Below is a small trained network, with its code and all its weights. Each question gives an input and a target symbol and asks what happens when units are switched off, that is, made to give their printed mean instead of their output.

import numpy as np


def w(rows, s, z=0):
    codes = np.array(rows[::2]) - 128.0
    scale = np.full(codes.shape[1], s)
    scale[-1] = z or s
    return codes * scale


def norm(h):
    return h / np.sqrt((h * h).mean(-1, keepdims=True) + 1e-5)


def f(y):
    return np.maximum(y, 0)


def softmax(a):
    e = np.exp(a - a.max(-1, keepdims=True))
    return e / e.sum(-1, keepdims=True)


def log_softmax(a):
    a = a - a.max(-1, keepdims=True)
    return a - np.log(np.exp(a).sum(-1, keepdims=True))


def net(x, mask):
    ids = ['ΓΠΣβδζηξ'.index(c) for c in x.split()]
    T = len(ids)
    res = E[ids] + P[:T]
    u = 0
    for l in range(2):
        r = norm(res)
        for j in range(2):
            rows = slice(2 * j, 2 * j + 2)
            q, k, v = (r @ M[l][rows].T for M in (Q, K, V))
            z = softmax(np.where(np.tri(T) > 0, q @ k.T / 2**0.5, -1e9)) @ v
            o = O[l][rows]
            res = res + np.where(mask[u + j], z, o[:, -1]) @ o[:, :-1]
        u += 2
        y = f(norm(res) @ A[l][:, :-1].T + A[l][:, -1])
        res = res + np.where(mask[u : u + 8], y, B[l][:, -1]) @ B[l][:, :-1]
        u += 8
    return log_softmax(norm(res)[-1] @ U[:, :-1].T + U[:, -1])


Q, K, V, O, A, B = {}, {}, {}, {}, {}, {}
E = w([
[156,88,123,91],'Γ',
[104,113,81,97],'Π',
[89,181,173,89],'Σ',
[89,176,89,108],'β',
[51,169,146,29],'δ',
[51,157,160,8],'ζ',
[232,100,161,151],'η',
[117,7,202,75],'ξ',
],0.017)
P = w([
[255,78,117,213],'0',
[112,73,9,107],'1',
[98,125,116,50],'2',
[112,118,116,64],'3',
[107,135,12,255],'4',
[117,122,170,35],'5',
[141,109,152,84],'6',
[159,134,148,114],'7',
[102,150,134,114],'8',
[211,128,144,184],'9',
],0.005)
Q[0] = w([
[62,180,61,161],'0.h1',
[112,13,191,149],'0.h1',
[68,82,86,195],'0.h2',
[122,146,254,86],'0.h2',
],0.0076)
K[0] = w([
[135,254,110,134],'0.h1',
[81,58,94,35],'0.h1',
[103,231,172,45],'0.h2',
[187,27,102,195],'0.h2',
],0.0063)
V[0] = w([
[108,27,66,16],'0.h1',
[31,126,2,180],'0.h1',
[74,117,124,65],'0.h2',
[94,197,159,114],'0.h2',
],0.0075)
O[0] = w([
[32,16,38,209,250],'0.h1',
[205,4,193,29,23],'0.h1',
[47,111,200,123,215],'0.h2',
[75,253,80,10,125],'0.h2',
],0.0045,0.0022)
A[0] = w([
[154,151,136,79,81],'0.n1',
[91,159,246,90,113],'0.n2',
[61,112,55,146,250],'0.n3',
[119,50,156,112,169],'0.n4',
[91,240,129,155,168],'0.n5',
[64,179,116,84,243],'0.n6',
[104,74,2,188,63],'0.n7',
[159,63,55,90,107],'0.n8',
],0.0084,0.0017)
B[0] = w([
[125,117,56,81,153],'0.n1',
[39,57,115,172,232],'0.n2',
[105,116,196,109,189],'0.n3',
[118,186,86,155,165],'0.n4',
[210,150,152,146,226],'0.n5',
[127,2,152,107,255],'0.n6',
[48,221,93,116,170],'0.n7',
[77,187,42,215,166],'0.n8',
],0.0063,0.0076)
Q[1] = w([
[60,39,154,92],'1.h1',
[182,38,157,124],'1.h1',
[161,144,255,202],'1.h2',
[79,156,140,109],'1.h2',
],0.0063)
K[1] = w([
[219,143,40,190],'1.h1',
[146,66,83,43],'1.h1',
[169,143,82,3],'1.h2',
[244,125,157,207],'1.h2',
],0.005)
V[1] = w([
[170,24,167,140],'1.h1',
[152,175,50,66],'1.h1',
[86,52,63,104],'1.h2',
[169,2,71,118],'1.h2',
],0.0098)
O[1] = w([
[210,2,133,94,47],'1.h1',
[234,158,224,95,142],'1.h1',
[54,209,83,65,254],'1.h2',
[188,178,33,9,98],'1.h2',
],0.0084,0.0033)
A[1] = w([
[213,182,210,138,175],'1.n1',
[163,31,82,131,130],'1.n2',
[108,247,54,199,195],'1.n3',
[214,196,184,3,131],'1.n4',
[63,195,118,4,164],'1.n5',
[27,174,223,189,240],'1.n6',
[78,132,113,202,4],'1.n7',
[150,48,222,184,156],'1.n8',
],0.0061,0.002)
B[1] = w([
[66,94,151,78,152],'1.n1',
[254,104,78,130,142],'1.n2',
[223,130,153,135,183],'1.n3',
[168,184,165,167,163],'1.n4',
[191,140,162,202,247],'1.n5',
[165,139,183,156,254],'1.n6',
[155,174,74,142,153],'1.n7',
[141,61,147,151,172],'1.n8',
],0.0075,0.0067)
U = w([
[120,183,28,224,51],'Γ',
[147,139,53,93,126],'Π',
[144,76,210,239,209],'Σ',
[230,214,157,13,173],'β',
[136,122,113,85,3],'δ',
[127,113,112,89,53],'ζ',
[254,34,54,156,169],'η',
[138,72,46,127,46],'ξ',
],0.0076,0.0032)

Each question gives the input, a string of symbols that net reads in full, and the target symbol t.
The units are the heads (2 rows each of Q, K, V and O) and the neurons (one row each of A and B). Each row of codes is followed by its name. A weight is (code - 128) times the scale printed after its matrix; where a second scale follows, it is the last column's (O, A, B and U).
mask holds one flag per unit, layer by layer, with each layer's heads first. A switched-off unit (its flag False) gives its mean, the last column of its rows in O or B, instead of its output. The means were averaged over made-up inputs and are rounded, as every weight is.
A unit's drop is (log p(t) with every unit on - log p(t) with that unit switched off) / (log p(t) with every unit on - log p(t) with every unit switched off).
The circuit of an input: a set's keep is (log p(t) with only the set's units on - log p(t) with every unit switched off) / (log p(t) with every unit on - log p(t) with every unit switched off). Starting from the 12 units with the biggest drops (on a tie, the unit counted first), units are removed one at a time, each time the one whose removal leaves the highest keep (on an exact tie, the one counted first), for as long as the keep stays at least 0.8.
units of the circuit, in order: the units of the circuit, biggest drop first
unit that matters most: the unit with the biggest drop
top k neurons: the k neurons with the biggest drops, biggest first
top k neurons in layer l: the k neurons of layer l with the biggest drops, biggest first
which heads matter: for each layer, one digit per head in row order, 1 if its drop is at least 0.15 and else 0, layers parted by /
drop when u is switched off: that unit's drop, to one decimal
input Σ η β β, target Σ: units of the circuit, in order -> 0.h1; 1.h2; 0.n6
input β Σ β ξ, target β: top 2 neurons -> 0.n2; 0.n6
input η ζ Σ Σ Σ Σ, target η: which heads matter -> 01 / 10
input β ξ η Σ Σ Σ β Σ β, target β: which heads matter -> 10 / 00
input η Σ Π, target η: units of the circuit, in order -> 1.h2; 0.h1
input Σ Π δ Σ δ, target Σ: units of the circuit, in order -> 0.h1; 1.h2
input β ξ Σ η Σ, target β: units of the circuit, in order -> 0.h1; 1.h2
input η η Σ, target η: which heads matter -> 01 / 11
input Π Γ η Σ β Σ Σ Σ Σ β, target β: which heads matter -> 00 / 01
input β Π Π, target β: which heads matter -> 10 / 10
input Σ η Π, target Σ: top 2 neurons -> 0.n6; 0.n2
input Σ Σ ζ Σ ξ β, target Σ: top neuron -> 0.n5
input η η β Σ η Π, target η: which heads matter -> 10 / 11
input β η Σ β Π δ β η, target β: top neuron -> 0.n2
input η Σ Σ Σ β β Σ β, target η: which heads matter -> 10 / 10
input β η η, target β: top 2 neurons in layer 0 -> 0.n5; 0.n6
input Σ Σ ζ ξ β ζ, target Σ: top 2 neurons in layer 0 -> 0.n5; 0.n2
input β Π β β Σ Σ η Π, target β: drop when 0.n3 is switched off -> 0.0
input Σ Σ η Σ ζ, target Σ: drop when 0.h1 is switched off -> 2.1
input η β Σ η ζ, target η: unit that matters most -> 1.h1
input Σ ξ Π Σ Γ, target Γ: drop when 0.h1 is switched off -> 0.2
input Σ Σ Σ δ, target Σ: drop when 0.n5 is switched off -> 0.1
